Below are the code and all the weights of a small trained network. Each question names an input and a target symbol and asks about switching units off, where a switched-off unit gives its printed mean instead of its output.

import numpy as np


def w(rows, s, z=0):
    codes = np.array(rows[::2]) - 128.0
    scale = np.full(codes.shape[1], s)
    scale[-1] = z or s
    return codes * scale


def softmax(a):
    e = np.exp(a - a.max(-1, keepdims=True))
    return e / e.sum(-1, keepdims=True)


def log_softmax(a):
    a = a - a.max(-1, keepdims=True)
    return a - np.log(np.exp(a).sum(-1, keepdims=True))


def net(x, mask):
    ids = ['ΠΩβγεζμξσφψ'.index(c) for c in x.split()]
    T = len(ids)
    res = E[ids] + P[:T]
    u = 0
    for l in range(3):
        r = res
        for j in range(2):
            rows = slice(4 * j, 4 * j + 4)
            q, k, v = (r @ M[l][rows].T for M in (Q, K, V))
            z = softmax(np.where(np.tri(T) > 0, q @ k.T / 4**0.5, -1e9)) @ v
            o = O[l][rows]
            res = res + np.where(mask[u + j], z, o[:, -1]) @ o[:, :-1]
        u += 2
    return log_softmax(res[-1] @ U[:, :-1].T + U[:, -1])


Q, K, V, O = {}, {}, {}, {}
E = w([
[73,43,40],'Π',
[154,150,64],'Ω',
[182,215,189],'β',
[182,71,204],'γ',
[64,234,130],'ε',
[148,139,114],'ζ',
[109,239,47],'μ',
[143,125,5],'ξ',
[191,211,120],'σ',
[165,175,128],'φ',
[144,158,84],'ψ',
],0.017)
P = w([
[202,116,184],'0',
[174,113,179],'1',
[180,86,173],'2',
[206,110,165],'3',
[204,86,178],'4',
[207,111,161],'5',
[219,93,150],'6',
[254,98,141],'7',
[244,116,115],'8',
],0.0034)
Q[0] = w([
[138,114,118],'0.h1',
[186,109,89],'0.h1',
[60,157,110],'0.h1',
[169,145,88],'0.h1',
[187,126,145],'0.h2',
[164,162,116],'0.h2',
[8,60,63],'0.h2',
[110,138,128],'0.h2',
],0.016)
K[0] = w([
[53,131,184],'0.h1',
[51,66,138],'0.h1',
[186,20,134],'0.h1',
[236,37,254],'0.h1',
[9,221,119],'0.h2',
[197,230,170],'0.h2',
[206,44,179],'0.h2',
[133,41,88],'0.h2',
],0.0089)
V[0] = w([
[22,131,52],'0.h1',
[122,100,78],'0.h1',
[103,120,125],'0.h1',
[142,144,188],'0.h1',
[210,69,143],'0.h2',
[107,180,177],'0.h2',
[157,164,75],'0.h2',
[186,4,93],'0.h2',
],0.012)
O[0] = w([
[110,206,60,161],'0.h1',
[164,42,47,184],'0.h1',
[112,139,254,113],'0.h1',
[66,167,103,61],'0.h1',
[175,145,193,72],'0.h2',
[171,109,111,113],'0.h2',
[130,28,204,253],'0.h2',
[161,144,184,55],'0.h2',
],0.0061,0.0043)
Q[1] = w([
[100,165,219],'1.h1',
[122,228,144],'1.h1',
[175,250,107],'1.h1',
[170,125,167],'1.h1',
[68,68,104],'1.h2',
[171,98,95],'1.h2',
[192,35,82],'1.h2',
[130,242,159],'1.h2',
],0.013)
K[1] = w([
[120,39,126],'1.h1',
[249,175,70],'1.h1',
[188,149,158],'1.h1',
[92,89,172],'1.h1',
[99,166,55],'1.h2',
[185,143,157],'1.h2',
[177,54,152],'1.h2',
[103,211,142],'1.h2',
],0.015)
V[1] = w([
[87,107,136],'1.h1',
[122,45,185],'1.h1',
[58,120,115],'1.h1',
[150,251,125],'1.h1',
[41,116,158],'1.h2',
[84,140,131],'1.h2',
[177,83,170],'1.h2',
[157,47,99],'1.h2',
],0.014)
O[1] = w([
[173,196,66,106],'1.h1',
[112,145,126,35],'1.h1',
[173,186,105,130],'1.h1',
[173,57,189,174],'1.h1',
[180,162,82,31],'1.h2',
[173,134,70,80],'1.h2',
[116,247,127,148],'1.h2',
[76,140,133,255],'1.h2',
],0.011,0.0059)
Q[2] = w([
[98,89,152],'2.h1',
[102,108,188],'2.h1',
[255,58,102],'2.h1',
[144,178,74],'2.h1',
[75,17,148],'2.h2',
[83,78,90],'2.h2',
[157,138,202],'2.h2',
[120,168,160],'2.h2',
],0.0096)
K[2] = w([
[129,202,176],'2.h1',
[154,187,84],'2.h1',
[160,254,151],'2.h1',
[121,110,130],'2.h1',
[189,87,98],'2.h2',
[165,31,158],'2.h2',
[181,178,123],'2.h2',
[149,54,215],'2.h2',
],0.014)
V[2] = w([
[140,144,158],'2.h1',
[105,62,171],'2.h1',
[117,144,138],'2.h1',
[30,148,76],'2.h1',
[253,105,112],'2.h2',
[155,80,131],'2.h2',
[190,118,177],'2.h2',
[113,154,141],'2.h2',
],0.011)
O[2] = w([
[89,83,71,86],'2.h1',
[168,117,107,253],'2.h1',
[85,106,106,121],'2.h1',
[168,114,106,245],'2.h1',
[140,182,86,120],'2.h2',
[83,104,151,202],'2.h2',
[254,194,98,116],'2.h2',
[93,55,116,87],'2.h2',
],0.0057,0.005)
U = w([
[122,169,144,120],'Π',
[217,223,162,103],'Ω',
[71,159,15,74],'β',
[96,252,130,194],'γ',
[133,135,96,255],'ε',
[148,154,160,104],'ζ',
[161,134,96,186],'μ',
[93,73,104,22],'ξ',
[128,135,127,129],'σ',
[200,89,182,52],'φ',
[122,116,135,106],'ψ',
],0.011,0.0067)

Each question gives the input, a string of symbols that net reads in full, and the target symbol t.
The units are the heads (4 rows each of Q, K, V and O). Each row of codes is followed by its name. A weight is (code - 128) times the scale printed after its matrix; where a second scale follows, it is the last column's (O and U).
mask holds one flag per head, layer by layer. A switched-off head (its flag False) gives its mean, the last column of its rows in O, instead of its output. The means were averaged over made-up inputs and are rounded, as every weight is.
A unit's drop is (log p(t) with every unit on - log p(t) with that unit switched off) / (log p(t) with every unit on - log p(t) with every unit switched off).
The circuit of an input: a set's keep is (log p(t) with only the set's units on - log p(t) with every unit switched off) / (log p(t) with every unit on - log p(t) with every unit switched off). Starting from all 6 units, units are removed one at a time, each time the one whose removal leaves the highest keep (on an exact tie, the one counted first), for as long as the keep stays at least 0.8.
units of the circuit, in order: the units of the circuit, biggest drop first
most important unit: the unit with the biggest drop
which heads matter: for each layer, one digit per head in row order, 1 if its drop is at least 0.15 and else 0, layers parted by /
input ε φ Ω ψ ξ, target Ω: which heads matter : 10 / 11 / 01
input ε Ω φ σ β Π Π ξ Π, target Ω: most important unit : 1.h1
input φ σ β Π ξ γ ξ Ω, target γ: which heads matter : 10 / 11 / 00
input ε μ ε ε Π Ω ψ, target Ω: units of the circuit, in order : (1.h1 2.h2 1.h2)
input Π ε ψ Π, target φ: units of the circuit, in order : (1.h1 0.h1)
input ε Π μ γ μ ξ ζ, target Ω: units of the circuit, in order : (1.h1 2.h2 0.h1 1.h2)
input ε Π φ γ, target Ω: which heads matter : 11 / 11 / 01
input ε φ μ, target Ω: which heads matter : 10 / 11 / 11
input ζ β φ φ Π φ β ξ, target ξ: units of the circuit, in order : (1.h1 2.h1 0.h1)
input Π ε γ β, target φ: which heads matter : 11 / 11 / 00
input Π Π σ Ω Π Π ε, target φ: units of the circuit, in order : (1.h2 1.h1)
input Π ζ ε ξ, target φ: which heads matter : 01 / 10 / 00
input Π σ ξ φ ζ Π, target β: which heads matter : 00 / 10 / 00
input σ σ ξ ψ β σ φ γ, target γ: which heads matter : 00 / 11 / 00
input Π ε ξ σ ζ β β ψ, target φ: units of the circuit, in order : (1.h1)
input Π γ ζ, target γ: which heads matter : 00 / 11 / 00
input β ξ ξ γ β Π σ ξ, target γ: which heads matter : 10 / 01 / 00
input ε ξ μ β ξ Π ψ, target Ω: units of the circuit, in order : (1.h1 2.h2 0.h1 1.h2)
input ε ζ β φ φ μ, target Ω: which heads matter : 10 / 11 / 01
input γ Π Ω Π γ φ γ, target γ: units of the circuit, in order : (1.h1)
input Π ε Π β Π Π, target φ: units of the circuit, in order : (0.h1 1.h1)
input Π Ω Ω σ, target φ: which heads matter : 00 / 10 / 00
input ε Π Ω, target Ω: units of the circuit, in order : (1.h1 2.h2 0.h1)
input Π Π ξ ε ε ε γ ψ, target φ: units of the circuit, in order : (1.h1 0.h1 0.h2)
